Each row has a name. Each question is about the rows just above it. Places in a row count from 0.

Q_792: [ 21  42  42 -63  -2   8  45  40   1 -75 -27  14  87 -29  16 -76  32 -18
 -46  37   1 -45  -5  63 -16  -6  19 -44 -76]
Q_908: [-20 -18 -71  32  59  46 -20 -63  30  90  89  32  10 -32 -23 -87  36  60
 -28 -41 -10 -36  89  65  -8  58  18   3  -2]
Q_484: [ 83 -92  27  69 -42 -28  78 -77  64  68 -58 -30 -25  54 -14  15 -78 -22
  35  37  20 -21 -78  85 -88 -69 -52  12  87]
Q_892: [-64 -45  87   9  25  83 -89  81 -91  48   7 -33  80 -57  84  -6 -69 -28
 -66 -64 -55 -63   7  23 -54  15 -42  45 -49]
Q_198: [ 81  11 -73  73 -22  57 -68 -25 -69  -6  92 -61 -27  72   5 -61  75 -74
  40 -91 -84  -9   1 -57 -36  92 -33  56 -35]
Q_350: [ -3  26  70  40 -13  54 -86  89   0   0  92  84 -52  60  28 -36 -81  28
 -66  79  69  -3  10  47 -88 -16 -22  -1 -62]
Q_479: [ 76 -67 -19  79  37 -22  63  37  66   8 -12 -15  63  59 -14 -74 -25  -6
  78  78   0 -27  37  22  75 -41 -43 -58 -62]
Q_269: [ 89  85 -20  -2 -74 -68 -36  56  87 -58  60  -3  35 -27 -25  35 -53  -5
  22 -88 -40   5  48 -43  46 -91   6  52 -92]
Q_264: [ 74 -33 -29 -55  -6 -89  71 -42  -4 -36  -5  37 -55 -22  41  51  32  77
 -90  69 -80  -7 -62   2  57  -6   9 -63 -54]
Q_319: [ 76 -67 -19  79  34 -22  63  37  66   8 -12 -15  63  59 -14 -74 -25  -6
  78  78   0 -27  37  22  75 -41 -43 -58 -62]
tags:
[-37] -> Q_216
[47] -> Q_626
[48] -> Q_703
[-6] -> Q_209
[-36] -> Q_658
[-5] -> Q_274
The tag of Q_269, keyed by place 22: => Q_703
Move every entry of [-33] by -1 step of 1. => [-34]
Where does [ 21  42  42 -63  -2   8  45  40   0 -75 -27  14  87 -29  16 -76  32 -18
 -46  37   1 -45  -5  63 -16  -6  19 -44 -76] differ from Q_792, and what was there? => 8, [1]
Where does [ 76 -67 -19  79  34 -21  63  37  66   8 -12 -15  63  59 -14 -74 -25  -6
  78  78   0 -27  37  22  75 -41 -43 -58 -62] differ from Q_319, and what was there? => 5, [-22]
Move every entry of [-14 -74 -25] by +1 step of 1. => [-13 -73 -24]
Whose row is [ 76 -67 -19  79  37 -22  63  37  66   8 -12 -15  63  59 -14 -74 -25  -6
  78  78   0 -27  37  22  75 -41 -43 -58 -62]? => Q_479

